Each row has two labels, one from each of two sets.
[ -6   0   3  -6   0  22  14   5 -29  -3  -1 -14   5  14   6  13  26  -2
  -3 -18   0   5  -3  -3  23]	hf & Bf
[ -4 -16  -4   1  12  17 -10 -15  -8   2  -3 -20 -26  27   7   0  30  -1
  -7 -12  15  10   3  -2   3]	bq & bd
[ -2 -13   0   5   4   2   2 -10 -17   1   5  -7  12  -1   4   0  17   4
  -6 -16   0   6  13  -2  -8]	bq & Bf
[ -2  -2  -3  -7 -10   9  34   9  -9  -1  -1  -6   2  10   2   7  21  -3
  -9  -7   5   0  -4   1  14]	hf & bd
[ -2  -5   3  -4  -2  28  21   5 -16  -2   4 -13 -42  -9   5  12  20  -3
  -4 -26   1  12  -3  -1  20]	hf & bd
[ -6 -11  -8  -7   7  19  10  -5 -11   3  -2 -18 -20  11  -1   2  17  -3
  -4  -7  12   4  -3  -7  15]	bq & bd
[ -8 -11   1   3  10  18  14  10 -21   2   2 -22 -28 -26   0  14  11   1
 -13 -12  -9   7 -10  -4  20]	rz & Bf
[ -5 -15   0  -3   4  12  44   1 -14  -1   5  -8 -38 -40   5  -1   5   1
 -11 -22 -12  11   1  -1   9]	rz & hc
[ -6 -19  -8   9   4  19  -3  19 -10   2  -3 -12 -36 -16  -1  -2  36   4
 -15  12   4   7   6  -4 -19]	bq & hc
[ -3  -8   3   1   2  21  11  21 -22  -2   4 -20  -9   2  -3  11  30  -1
 -10  -6 -11   6  -3  -3   6]	hf & Bf
[  1  -5  -3 -15   0  17  47  22 -15   1   7  -5 -29  -2  -1  -1   5  -1
  -5 -18  10   7  -8   0  27]	rz & hc
[  3  -4  -5  -6  -3   6  22 -15 -11   6   7  -8  19  51  -6 -16  -7   3
  -4 -16  20   3   0 -10  10]	mt & bd
[  3  -2  -3  -8  -4  19  14   9 -18  -5   0 -10 -30  10   4  20  24   1
 -12 -12  -3   3  -5   2  21]	hf & bd
[  5  -9  -6   6   6   9 -11   6 -13   1   8 -14 -19   1   5  -1  -6   5
  -8   8  -4   3  -3  -6  12]	rz & Bf
[ -5  -4  -3  -2  -6  13  12   2  -2   1   2  -3 -11   7  11   3  24   4
 -12 -12   5   2   0  -2  -6]	hf & bd
[ -2 -12  -3  10  12  17 -16  13   4  -4   3 -11 -49 -26  -4   1  12  -1
   1   1   3   1  -4 -10 -15]	rz & bd

Each row has two labels, one from each of two sets.
[  4  -2  -5   8  -2  39   1  -7 -13  -2  -7   9   4  11  16   2  -8   1
 -13  11  14  -2  10 -12 -43]	pq & rg
[  9  -4 -20   4  -8  35  -2  10 -17   7  10   5  -3   8   6  -9  -3 -11
 -13  22  -4 -10   4   2 -18]	pq & Pn
[ -9  11 -26 -30   2   6 -24 -11  -3 -10  13   9  20  -2   6   2  -4  -2
 -12   0  -2  17   4   9  -1]	mr & mq
[  1   2  -8   9  -2  40  -2 -22 -15 -11 -10   8   6  -5  26  10  -9   5
  -6   3  24  19   5 -12 -59]	pq & rg
[ -1  -3 -11 -10   8   0   5  16   6   6  13   0   7  -6   3 -10  -6  -3
 -10   2 -11  -4   6   3  16]	pq & mq
[  3 -18 -25  -1 -11  36  -4   7 -19 -13   4  -2  10  21   7   1   7  -2
  -9  27   4  -4   6  -1 -39]	mr & rg
[  9  -7 -23   3  -9  32   8  23 -17  19   1   4 -11  -1  15  -9   3  -4
  -9  26   8  -5   1 -12 -32]	pq & rg
[  1  -2  -9   8  -8  44  16  12   4  16   8   5  -2   5  14 -12   0  -4
 -19  30  13   8  21   1 -29]	gq & rg
[-13  16  11  15   0   3   8 -37  14 -19  -3  -1  19   4  -4  -4   5   6
 -15 -26  13  15   3  28 -10]	Hl & mq
[ -4   2 -21  19   3  30  -7 -27  17 -25  -6  -2  24 -21  29   8 -13  -5
  -8   8  18  27  11  -2 -53]	mr & rg
[-15  17 -24  -9  -1 -11  -5 -29   0 -17  13  -1  33 -19  10  10 -14  -6
  -7 -21  -7  28   6  10   6]	mr & mq
[ -2  -4 -13 -11  -4   2   7  10  -5   4   4   5  10   3   1  -7   8  -6
 -15   3 -10   1   4  10  19]	pq & mq
[-16   7   8   4  -1   6   5 -22  15 -20  11   1  15  10   1  -6  -2   3
 -27  -3   6  17  10  24  -2]	Hl & mq
[-10  -1  24  21  -6  17  12   1  11  -2  -9   4 -18  18   5  -6  15  -4
 -22  -9  28  -5   0   1 -41]	Hl & rg
[  2  -6 -23  -5  -4  18   1   5  -6  -7  22  -3   8  -5  -3 -18   5  -2
 -20  20   0  -1   9  16  -2]	pq & mq
[ -2   8  -6   3  -8  25  10   9  14   1  28  13   8 -17  22 -10  -4  -9
 -24  19  18  -3   9   9 -14]	gq & qt
[ -1   9  -3   1  -6  21   4 -11  19 -10  14  -4  15 -32  17 -16  -9  -3
 -23  -4   2  -5  23  20   8]	gq & mq
[ 12 -11 -27  -7  -3   2   1  11  -1 -21  21  -4  16 -11  -2 -12   4   1
 -12  14 -10   1   3  13   9]	mr & mq
[ 16   5 -13   5 -17  36  -6 -19 -18  -7  -5   4  10  -4  14   4  -8  -3
  -5  18   6   6  10   3 -27]	pq & Pn
[  7   4   4   9  -1  40   0  -9   0  -5  -9   9   2  -6  11  -2  -9  -1
 -14  13  14  -7  10   6 -35]	gq & Pn
[-10   4  26  28  -5  23   2 -30  14 -30  -3   4  19  20  10   3  -1  -5
 -24   4  40   4   4   2 -60]	Hl & rg
[ -1  -2 -15   4  -6  39  10  -3  -6  19  -1   7  10   9  15  -5 -12   0
 -12  18  17   7  11 -11 -32]	pq & rg
[  2   0 -17   6  -1  17  12 -19  -5   0   5  -4   0 -23   5 -17  -3  -3
 -13  -4  -6  17   5  18   3]	dc & mq
[  6   0 -13   5  -4  47   3  -5 -17  -2   1   4   5   7   6  -2  -3   0
 -15  27 -10  -1   5  -2 -37]	pq & Pn
[ -3  -7   6  21  -5  38  20  -2  -1   2  -2   0  -5  21   5 -14  11   0
 -47  18  24  -5   3  18 -28]	Hl & rg
[ -3  -1 -24  -2  -3  22   6  -8  -6  -5  14  -5  16   3  -2  -4   1  -2
 -12  14  -2  10   7  13 -16]	mr & mq
[  1 -10   9  15  -5  30  -1 -16 -21 -23  -8   3   2  15  -1   4   2  -2
 -16   7  13  -6   0   8 -33]	Hl & Pn
[ -3   1   4   7  -7  20  10   1   6   5  11   4  16 -12   4  -2  -4  -7
 -18   7   1   0  11  12  11]	gq & mq

Each row has two labels, one from each of two sets.
[ -5   8   1   5  -6  14   2  -5  -6  -3   1  -3  -1  10   9   6   6  13
   4   1 -21  -3  -2  -7   3]	ch & (55)
[ 22  11   2   0   5   2   3 -39 -40  -4  -2  -5   5   4   2   8  -4 -31
 -17 -13  13  -2  -4  -7   4]	tq & (57)
[-10   3  -1  -9 -14   2   8 -14  -3  -3 -18   0   5   8   4   1  12   2
  13  -1   8  25   0  -8   5]	Qz & (55)
[  6   6  -1  -8  -4  -6  -1 -25 -14 -18 -18  -5  17  -9   1   0  -7 -21
   4  -6  31  19 -11   5   2]	Zz & (63)
[ 18  -4  -1  27   8   0  -2   2  -2   1  10   3  -5   0   1   1   0   8
  -1  -7 -11  -9  -7  -5  -2]	ch & (52)
[  9   6   6   1   5   3   1   3  -4   4  13  -2  -7   1   5   2   4   0
 -12 -11 -16 -22   3  -2  -5]	tq & (61)
[ 17  -2  -3   1  14  -3   2 -13  -1   1   7   0  -4  -9   9  17 -22 -20
  -7  -8  12   8  11   0  -4]	tq & (52)
[-13  -1  -3 -12 -11   7   4 -22  -5 -11 -18   0   4  -8   4  13   8  -9
  16   8   8  27   2   0  -4]	Qz & (57)
[ 1 -8 -4 -2 -5  2 -3  6 10  1  0  9 -3  5  0 12  1 15  8 11 -7  3  4  2
 -6]	Qz & (52)
[ -4   1  -3  -7   5   5 -11  -4  -2   4  14   0   7 -10   1   6 -13 -14
 -17   5  -7 -34   1   1 -12]	ch & (57)
[-10  -9 -10 -12  -1   7  -7  -2   4  -4   2   4   1  -9   1  27  -8   3
  10  13 -26   2   8  -2 -13]	Qz & (57)
[ -1  -4  -1  -4 -16   3   6 -27  -6 -15 -23  -5   7   5   4   2  11  -4
  14  -5   8  24  -4  -2   2]	Qz & (55)
[-11  15  10  -8  -3  -6 -10  13   8 -24 -12 -19  -3 -37  -1 -27  -8 -27
   7 -22  44   0  -4   3  11]	Zz & (57)
[-19  26   0 -13  -4   1  -3 -13 -10  -4 -12  -5   7  -4   4  -3  -4 -17
  -5  10  18  -2  -8  -3   3]	Zz & (57)
[ 14   6   7   1   4  -2   0  -2 -14  -5   0 -15  -7  -4  -2   4  -7 -12
  -8 -14   8  -6  -2  -2   7]	tq & (52)
[ -5   7   7  -6  -6   2  -3  -1 -15 -13  -5  -1  -6  -1   1  -7  -5   0
  -7   4   8  -8  -8  -4   6]	ch & (55)
[ 15  -9  -2  -9   6  -3  -5  -1  -7 -22  -3  -4   2 -10   3  12 -14 -11
  11  -3  21   7  -2   4  -4]	Zz & (52)
[-17  11   5 -14  -4   8 -10  16  -6  -6   2  -1   3 -11   3  -9 -14  -2
  -1  13  12 -22  -9   1   3]	Zz & (63)
[ 11  -4  -4   5   0  -2   7 -17   9 -10  -4   4  -3   2   2  17   9   5
  17 -11  -8  25   5  -2  -7]	Qz & (61)
[  1   2  -6 -11  -7   1   5 -23 -14   2  -8   5   9  17   1   7   4  -2
  -2   9   1  11  -3   1  -3]	Qz & (63)
[  9   6   6  -3 -30   1   3 -18  -3 -23 -15  -9   8 -12   4 -12  -6 -16
  13 -16  28  14 -13   1   8]	Zz & (55)
[ -1  -3  -4  -6 -19   4   6 -13  -6 -11 -19   1   2  -5   1  14   4  11
  19   6   8  16   6   1   5]	Qz & (55)
[  4   2  -3   4  -7   0   1 -16 -16  -5  -6   0   9   7   3   5   3  -5
   2   4  -3   1  -8  -2   7]	ch & (55)
[ -8 -16  -3 -16  -1  -1  -9  17  14   4   1   6  -8  -1  -2  15  -7  13
   8  14  -3   1   6   9 -11]	Qz & (52)

Each row has two labels, one from each of two sets.
[-19   8  10  13  13   1   1  -4  23   0 -15 -12  -6  23 -12   1 -17 -45
   0  20   5  -6   7 -15   5]	W & M
[-14   2   0  25   9   1  -5  -3  19  -6   5   2   3  32  14 -17   8 -12
   2   3  12   9  11 -37  -1]	N & M
[-12   3  17  19   1  -2   6   0   2  15   7   9  -4  19  12 -17  12  -7
   8   3   5  10  15  -3 -10]	N & M
[-12   3  11  -6   0   1 -30 -11   2  -7   5  -9  -7  23  -9  -8 -12 -14
   4  18 -17  -1  13 -20   8]	A & M
[ -4   2   3  18   8  -2  22  -7   6  -5  10   1   5   7  15 -25  25 -11
  -4  -4   9  -7  -4 -18   1]	N & M
[ 22  -5  -5  -8 -16  17   3  -4  -3  -6  36  -8  39 -18  25 -20  59   1
  -2   4  15  14  -8  11 -14]	N & M
[ -7   0   8   9   0  -9 -16  -5  -3   5  20   1  10  25  11 -13  20   3
   9   5  13   8   4  -9   2]	N & H
[-19  -8   3  20  24  -7 -15   5   3  -5   6  -2   8  19 -18 -21  26  -9
  -3 -23 -11   8  -2 -17   0]	N & M
[-10  -3  12  18   9  -5  34   4   7   5  -7   3  -3   0  -2  -1   9  -6
   0 -16   4   5  -7  -2  -3]	N & M
[-17   6  -6   3   5  -3   3  -5   6  -5   4  -4   9  34   9 -22  19 -11
   4   5  12   9   0 -22  -4]	T & M
[-15   3   8  14   3  -4  -1   4  -1   3  -2  -5 -14  16 -12 -24  26 -14
   2  -6 -13   9   9 -13  -2]	N & M
[ 14  -1  -2 -15  -8   5 -10  -6   1 -11  10 -37  30  -6 -21 -18  34 -18
 -14   8  -4  12  -5  11  -5]	W & M
[ -5  10  11  -9  -1  -3 -21   0  12  -7  -3 -29  10  20 -24  -6  -1  -7
  -5  13 -15   4   5  -6  -7]	W & M
[ -6   0   1  24   6   3  10  -2   8   4   3  14   5  10  21 -17  16  -5
  -4   4  22  -4 -11 -25  -5]	N & M
[-14   9   6   3  -4  -5 -16  -3   5  -3   0 -24   9  28  -3   4   1 -11
  -7  34   8   4   3 -16  -5]	W & M
[  3   9  -9   9 -16   4  -6  -2  -5  28  11  14 -11  -1  19 -12  12  -4
   1  15  -9  14   6 -11  -5]	N & M
[ -7   7   0   4  -8 -12 -25   1 -13  15   2  10 -13  13   6  -3  14   5
  23   9 -14  21  22  -3  -8]	N & H
[-15  10   9  21  -1  -7  13  15   2  10  -5   9 -10  15  -6 -11  12  -7
  -2 -16 -16   2   5  -5  -6]	N & M
[ -9   5  -2   2  -8  -7 -55   0  -7  25  11   4 -10  18   4  -4  11   2
  15  12 -11  15  14 -10  -7]	N & M
